Each row has a name. Each piece below is followed by the name of the row it came from, unless a question asks for something else. Each question is about the rows just above it.

[ 86 129 134 125 147  94 127 118 107 119 150 122 125 132 125 127] = J_969
[ 93 148 105 132 133  90 199 150 130 166 166 152 147 151 146  86] = J_376
[144  80  82  91 107 134 153 165 107 171 173  79 127 136  90 121] = J_979
[149 147 100 155 123 175 163 153 157 121 166 105 123 153 167 117] = J_268
[161 202  29 185  85 162 140  96  97 102  80  92 149 114 199 138] = J_301
[178 177  95 141 116 130  83  52  67  63  53  60 133 119 137 179] = J_583
[117 157 105 153 100 175 168 166 147 149 121 153 123 155 123 163] = J_456
[ 94 129 120 126 151  86 194 152 132 158 168 148 136 147 143  89] = J_838
[178 122 146 124 142 161 110 118 136  90 124  84 109 141 124 152] = J_987
[105 157 121 123 153 166 167 117 122 147 153 163 175 100 149 155] = J_222
[148  83 137 134 168 142 116 136 139  99 117 111  95  95 152 132] = J_322
[134 153 165 107 121 136  80  91 107  90 145  82 127 173  79 171] = J_893
Put [ 79 171 134 153 165 107 121 136  80  91 107  90 145  82 127 173] back in order: which row is it?
J_893
[100 105 117 121 123 123 147 149 153 153 155 157 163 166 167 175] is which row reordered?
J_268
[117 167 153 123 105 166 121 157 153 163 175 123 155 100 147 149] is which row reordered?
J_268

[126  88 100 148 179] -> J_17
[ 86 100 148 127 179] -> J_272
[148 126 100  88 180] -> J_681
[ 96 120 153 172  98] -> J_910
[179 100 127 148  86] -> J_672
Which row holds these entries in another order? [179 148 100  88 126]
J_17
[ 96 120 153 172  98] is in which row?
J_910
Which row holds these entries in another order? [179 126  88 100 148]
J_17
[ 88 100 126 148 179] is which row reordered?
J_17
[148 179 126  88 100] is which row reordered?
J_17
Put [180 148 126 100  88] back in order: which row is it?
J_681
Put [ 98 172 153 120  96] back in order: which row is it?
J_910

[158 162 217 209  74  41 172 164 101 177 120 148 116 128  70]  J_142
[118  42 111  37 182 133 170 155  79 135 127 122 141 147 146]  J_652
[141 182 155  42  79 122 118 111 133 147  37 170 128 146 135]  J_291
[153  97  93  86  91 143  81 139 101 162 144 210  55 143   6]  J_437
[170 135 127 141 146  42 118 155 182 110 122 147  37 133  79]  J_518
[ 37  42  79 111 118 122 127 133 135 141 146 147 155 170 182] is which row reordered?
J_652
[ 79 133  37 147 122 110 182 155 118  42 146 141 127 135 170] is which row reordered?
J_518
[ 41  70  74 101 116 120 128 148 158 162 164 172 177 209 217] is which row reordered?
J_142
Which row holds these entries in another order? [146 147 141 122 127 135  79 155 170 133 182  37 111  42 118]
J_652
Which row holds these entries in another order? [128 146 135 141 182 155  42  79 122 118 111 133 147  37 170]
J_291
[ 70 128 116 148 120 177 101 164 172  41  74 209 217 162 158] is which row reordered?
J_142

[156 174 147 150 164 136 163 230 159 149 154 133 140 175 129 151 155 146
 143 125 139 152 144 167 152 167 156 144 137 150 155 159 148 141 137 137
 152 143 142 137 182 149 130 146 141 154 155 139 135 163 145 142 185 146
 229 168 154 147 136 154 146] : J_925
[128 162 130 234 156 145 141 147 141 134 160 125 146 192 154 184 196 162
 145 161 138 149 188 131 136 166 147 161 158 131 135 141 131 145 171 147
 129 198 130 143 148 149 137 169 161 129 134 132 134 156 148 155 136 147
 184 163 143 151 157 149 175] : J_605
[182 230 137 137 130 142 156 175 139 137 141 174 146 143 150 139 143 149
 155 155 229 185 150 156 133 145 144 154 129 167 137 147 159 141 152 144
 151 159 154 148 142 140 154 149 147 152 154 164 125 163 146 136 146 135
 152 136 147 167 163 168 155] : J_908
[125 129 130 133 135 136 136 137 137 137 137 139 139 140 141 141 142 142
 143 143 144 144 145 146 146 146 146 147 147 148 149 149 150 150 151 152
 152 152 154 154 154 154 155 155 155 156 156 159 159 163 163 164 167 167
 168 174 175 182 185 229 230] is which row reordered?
J_925
[125 129 130 133 135 136 136 137 137 137 137 139 139 140 141 141 142 142
 143 143 144 144 145 146 146 146 147 147 147 148 149 149 150 150 151 152
 152 152 154 154 154 154 155 155 155 156 156 159 159 163 163 164 167 167
 168 174 175 182 185 229 230] is which row reordered?
J_908
Put [130 146 141 154 155 139 135 163 145 142 185 146 229 168 154 147 136 154
 146 156 174 147 150 164 136 163 230 159 149 154 133 140 175 129 151 155
 146 143 125 139 152 144 167 152 167 156 144 137 150 155 159 148 141 137
 137 152 143 142 137 182 149] back in order: which row is it?
J_925
Which row holds these entries in another order? [175 149 157 151 143 163 184 147 136 155 148 156 134 132 134 129 161 169
 137 149 148 143 130 198 129 147 171 145 131 141 135 131 158 161 147 166
 136 131 188 149 138 161 145 162 196 184 154 192 146 125 160 134 141 147
 141 145 156 234 130 162 128]
J_605
Which row holds these entries in another order? [155 168 163 167 147 136 152 135 146 136 146 163 125 164 154 152 147 149
 154 140 142 148 154 159 151 144 152 141 159 147 137 167 129 154 144 145
 133 156 150 185 229 155 155 149 143 139 150 143 146 174 141 137 139 175
 156 142 130 137 137 230 182]
J_908
Put [162 130 234 156 145 141 147 141 134 160 125 146 192 154 184 196 162 145
 161 138 149 188 131 136 166 147 161 158 131 135 141 131 145 171 147 129
 198 130 143 148 149 137 169 161 129 134 132 134 156 148 155 136 147 184
 163 143 151 157 149 175 128] back in order: which row is it?
J_605

[141  72 136  43  81 148 124 132 133  77  95 138 110 108] -> J_938
[141  72 136  43  81 148 124 132 133  77  95 138 110  84] -> J_951
[165 104 108  89  91 136  83  81 163  58  95 222 137 132] -> J_186
Put [132 124 148  95 136  81 138 141  72 110  77 133  43  84] back in order: which row is it?
J_951
Which row holds these entries in another order? [ 77 132  81  72  84  43 141  95 136 110 133 124 148 138]
J_951
[108 110 138  95  77 133 132 124 148  81  43 136  72 141] is which row reordered?
J_938

[144 134  90 127  72 147  53 111]  J_235
[134  90 147  52  72 144 126 111]  J_74
[147 134 111  52  72  90 144 127]  J_422
[ 90  52 145 134 126  72 111 147]  J_559
[127  72 147  53 111 144 134  90] is which row reordered?
J_235
Put [126  72  52  90 144 111 134 147] back in order: which row is it?
J_74
Which row holds these entries in another order? [147 144  72 127 134  52 111  90]
J_422
[ 52  72  90 144 127 147 134 111] is which row reordered?
J_422
Put [127 147 134 111  52  72  90 144] back in order: which row is it?
J_422
Put [127 144  90  72  52 111 134 147] back in order: which row is it?
J_422
Which row holds these entries in another order? [111 126 144  72  52 147  90 134]
J_74

[132 125  79  84  88 118 144 134 129 164 108 127 161 105  95 154 123 124
 156 136  68 161 139  95]  J_841
[131  90 132 178 159 104 106 151 100 172  84  97  74 114 109  92 239  44
 122 105 155 139  99 176]  J_84
[152  57 110 151 141  84 132  43 163 148 124 122 136  97 129 125 136  70
 104 160 162 212 119  74]  J_228
[ 95 164 108 129 132 139  68 161 134  79 144  88  84  95 123 156 136 161
 124 118 127 154 124 105]  J_873
[108  68  88 105 136 134 156 118 124  79 161 124 164 132 161  84 139  95
 127 144  96 154 129 123]  J_795
[108 132 127 156 123 134 139  84 118 164 105 123 161  79  88 129  68 144
 124 154 136 161  95  95]  J_931
[128 133 130 128 132 125 125 131 122 124 127 142 136 131 125 138 128 119
 140 124 124 136 118 131]  J_454
[185 145 101 155 117 143 120 152 110 113 130  78 154 106 165 202 125 113
 149 124 159 164 109 126]  J_324
[148  71 102 134 151  93 135  61 145 154 116 132 134 123 131 100 118  69
  88 141 145 198 121  82]  J_183
[249 133 101 161  97  91 138 117 155 108  97  99 147  83 155 128 184 137
 142  88  56  81 122  66]  J_988
Which row holds these entries in another order? [176  99 139 155 105 122  44 239  92 109 114  74  97  84 172 100 151 106
 104 159 178 132  90 131]
J_84
[131 118 136 124 124 140 119 128 138 125 131 136 142 127 124 122 131 125
 125 132 128 130 133 128] is which row reordered?
J_454
Which row holds these entries in another order? [164 144 105 118 134 132  88  95 139 161 127 156 136  84 161  68 154  95
  79 129 125 124 123 108]
J_841
[ 68  79  84  88  95  95 105 108 118 123 123 124 127 129 132 134 136 139
 144 154 156 161 161 164] is which row reordered?
J_931
Put [161 124 118 127 154 124 105  95 164 108 129 132 139  68 161 134  79 144
  88  84  95 123 156 136] back in order: which row is it?
J_873
Which row holds these entries in another order? [105 124 154 127 118 124 161 136 156 123  95  84  88 144  79 134 161  68
 139 132 129 108 164  95]
J_873

[104 200 239 122  96] -> J_146
[ 96 104 122 139 200] -> J_58
[200  96 122 103 139] -> J_241
[143 151 146 106 200] -> J_611
Put [200 106 146 151 143] back in order: which row is it?
J_611
Put [ 96 103 122 139 200] back in order: which row is it?
J_241
Put [139 103 122  96 200] back in order: which row is it?
J_241

[ 31 168 138 105 154  91 160 120 115 129 136 104] -> J_410
[209 123 170  79  82 163  88  92 158  96 136 190] -> J_131
[ 80 131 172 199 132 106 110 174 157  69 134 170] -> J_758
[ 81 161 105 137 101 136 146 179  61  93 145 160] -> J_75
[175  74  79 177 110  82  91 141 145 162 110 161] -> J_751
[104 138 115 105 120 129 160  31  91 169 154 136] -> J_484
[101  81 179 145 136 105 146 137  61 159 161  93] -> J_894
[109 177  65 149 180 145  74 121 147  87  45 156] -> J_406
[178 152 171 159 143 135 161  63  71 114 122 111] -> J_181
[185 127  78 100 169  84 106 182  84  95 133  91] -> J_646
Put [120  91 138 136 154 129  31 160 115 168 105 104] back in order: which row is it?
J_410
Which row holds these entries in another order? [179  61  93 145 160  81 161 105 137 101 136 146]
J_75
[136 154 169  91  31 160 129 120 105 115 138 104] is which row reordered?
J_484

[133 158 122 133 127 229 152 130 144 131 119 141  87 105 124 155 113 103
  95 156  71 108 147 126 172] -> J_318
[118 125 126 125 112  86 105 140  97 123 149 130 140  72 158 152 127 135
 128 124 127  92 138 123 106] -> J_546
[ 74 129 155 135 113 108 204 142 128 125 107 113 131 110 128 133 120 139
 159 136 131 106 116 117 128] -> J_846
[130  86  72 128  92 126 105 127 158 152 140 106 112 118 138 123 125 122
 140 127 135  97 125 149 124] -> J_662
[125  97 106 124  92 158 123 125 135 149 105  72 123 126 138  86 112 140
 127 128 127 152 117 130 140] -> J_920
Put [140 127 135  97 125 149 124 130  86  72 128  92 126 105 127 158 152 140
 106 112 118 138 123 125 122] back in order: which row is it?
J_662
[ 92 138 123 106 118 125 126 125 112  86 105 140  97 123 149 130 140  72
 158 152 127 135 128 124 127] is which row reordered?
J_546
Which row holds these entries in another order? [112 123 149 152 118 126 140  86 123  72 140 127 128 130 125 125 106  97
 124 135 158 105 127  92 138]
J_546

